Below are the code and all the weights of a small trained network. Each question names an input and a class and asks about switching units off, where a switched-off unit gives its printed mean instead of its output.

import numpy as np


def w(rows, s, z=0):
    codes = np.array(rows[::2]) - 128.0
    scale = np.full(codes.shape[1], s)
    scale[-1] = z or s
    return codes * scale


def norm(h):
    return h / np.sqrt((h * h).mean(-1, keepdims=True) + 1e-5)


def f(y):
    return y / 2 * (1 + np.tanh(0.7978845608 * (y + 0.044715 * y**3)))


def log_softmax(a):
    a = a - a.max(-1, keepdims=True)
    return a - np.log(np.exp(a).sum(-1, keepdims=True))


def net(x, mask):
    res = np.array(x, float).reshape(1, 2) / 4 @ E
    u = 0
    for l in range(3):
        y = f(norm(res) @ A[l][:, :-1].T + A[l][:, -1])
        res = res + np.where(mask[u : u + 8], y, B[l][:, -1]) @ B[l][:, :-1]
        u += 8
    return log_softmax(norm(res)[-1] @ U[:, :-1].T + U[:, -1])


A, B = {}, {}
E = w([
[100,23,87,48,189,2],'x0',
[190,94,180,49,27,61],'x1',
],0.0059)
A[0] = w([
[90,189,91,135,191,152,118],'0.n1',
[120,87,131,154,127,101,62],'0.n2',
[253,59,84,179,165,164,147],'0.n3',
[149,240,144,87,103,141,131],'0.n4',
[137,184,134,140,135,61,5],'0.n5',
[125,156,115,67,182,42,157],'0.n6',
[92,147,117,87,132,141,140],'0.n7',
[180,53,171,107,103,124,123],'0.n8',
],0.0062,0.0029)
B[0] = w([
[159,48,166,167,68,180,230],'0.n1',
[77,201,35,1,86,216,113],'0.n2',
[89,128,142,123,113,130,142],'0.n3',
[49,107,83,171,133,63,196],'0.n4',
[233,159,70,23,211,209,84],'0.n5',
[58,155,96,202,51,132,251],'0.n6',
[135,111,143,127,121,145,138],'0.n7',
[97,72,141,179,140,231,202],'0.n8',
],0.0068,0.0028)
A[1] = w([
[161,159,100,126,147,129,162],'1.n1',
[222,130,204,57,66,114,166],'1.n2',
[188,125,147,64,65,88,41],'1.n3',
[146,127,102,147,223,129,6],'1.n4',
[147,119,92,108,207,178,154],'1.n5',
[132,102,80,77,195,51,46],'1.n6',
[153,250,113,112,111,185,143],'1.n7',
[168,246,111,92,99,161,88],'1.n8',
],0.012,0.0012)
B[1] = w([
[83,152,92,36,156,154,100],'1.n1',
[176,147,127,197,187,251,253],'1.n2',
[67,106,109,197,169,241,227],'1.n3',
[63,147,98,128,144,252,149],'1.n4',
[39,83,102,83,151,194,143],'1.n5',
[96,210,180,41,56,39,213],'1.n6',
[75,132,131,42,109,12,207],'1.n7',
[121,213,127,11,140,125,163],'1.n8',
],0.011,0.0042)
A[2] = w([
[46,115,95,132,180,176,75],'2.n1',
[128,162,143,51,116,126,190],'2.n2',
[192,170,147,77,65,84,200],'2.n3',
[183,251,167,136,151,129,141],'2.n4',
[102,86,155,127,130,83,250],'2.n5',
[90,155,82,174,166,115,158],'2.n6',
[102,88,97,105,196,192,136],'2.n7',
[218,48,96,187,101,65,164],'2.n8',
],0.013,0.0013)
B[2] = w([
[205,152,140,225,157,201,254],'2.n1',
[178,55,149,120,88,62,200],'2.n2',
[44,126,192,161,81,207,219],'2.n3',
[67,78,116,89,106,39,170],'2.n4',
[140,126,140,99,131,90,191],'2.n5',
[164,69,137,105,118,196,179],'2.n6',
[179,74,194,190,48,102,230],'2.n7',
[220,43,52,9,210,110,193],'2.n8',
],0.011,0.0068)
U = w([
[152,92,159,227,130,241,184],'0',
[19,107,188,61,43,40,170],'1',
[194,43,52,20,204,97,145],'2',
[76,239,9,115,168,113,17],'3',
[114,249,93,117,209,77,1],'4',
],0.011,0.0057)

Each question gives the input, the list of numbers given to net, and the class t.
The units are the neurons (one row each of A and B). Each row of codes is followed by its name. A weight is (code - 128) times the scale printed after its matrix; where a second scale follows, it is the last column's (A, B and U).
mask holds one flag per neuron, layer by layer. A switched-off neuron (its flag False) gives its mean, the last column of its row in B, instead of its output. The means were averaged over made-up inputs and are rounded, as every weight is.
A unit's drop is (log p(t) with every unit on - log p(t) with that unit switched off) / (log p(t) with every unit on - log p(t) with every unit switched off).
The circuit of an input: a set's keep is (log p(t) with only the set's units on - log p(t) with every unit switched off) / (log p(t) with every unit on - log p(t) with every unit switched off). Starting from the 12 units with the biggest drops (on a tie, the unit counted first), units are removed one at a time, each time the one whose removal leaves the highest keep (on an exact tie, the one counted first), for as long as the keep stays at least 0.8.
circuit, biggest first: the units of the circuit, biggest drop first
most important unit: the unit with the biggest drop
k most important neurons: the k neurons with the biggest drops, biggest first
k most important neurons of layer l: the k neurons of layer l with the biggest drops, biggest first
drop of u: that unit's drop, to one decimal
input [-2,2], class 2: 3 most important neurons : [0.n4; 1.n6; 2.n8]
input [8,8], class 0: circuit, biggest first : [1.n3]
input [3,2], class 2: 2 most important neurons : [0.n6; 0.n8]
input [2,3], class 2: 2 most important neurons : [0.n8; 0.n6]
input [-3,-1], class 2: 4 most important neurons : [0.n4; 1.n6; 2.n8; 0.n2]
input [0,3], class 2: 2 most important neurons : [0.n8; 1.n3]
input [6,6], class 0: 3 most important neurons : [0.n4; 1.n3; 1.n2]
input [3,0], class 2: 3 most important neurons : [0.n6; 1.n3; 1.n6]
input [4,0], class 1: 2 most important neurons : [0.n1; 1.n6]
input [1,3], class 2: 4 most important neurons : [0.n8; 0.n6; 1.n6; 1.n3]
input [3,3], class 2: 2 most important neurons of layer 1 : [1.n2; 1.n6]
input [0,1], class 2: drop of 1.n3 : 0.5
input [-5,2], class 1: drop of 1.n6 : 0.0
input [-4,-1], class 1: most important unit : 0.n8
input [8,-3], class 1: drop of 1.n6 : 2.0
input [-1,1], class 2: drop of 1.n6 : 0.1
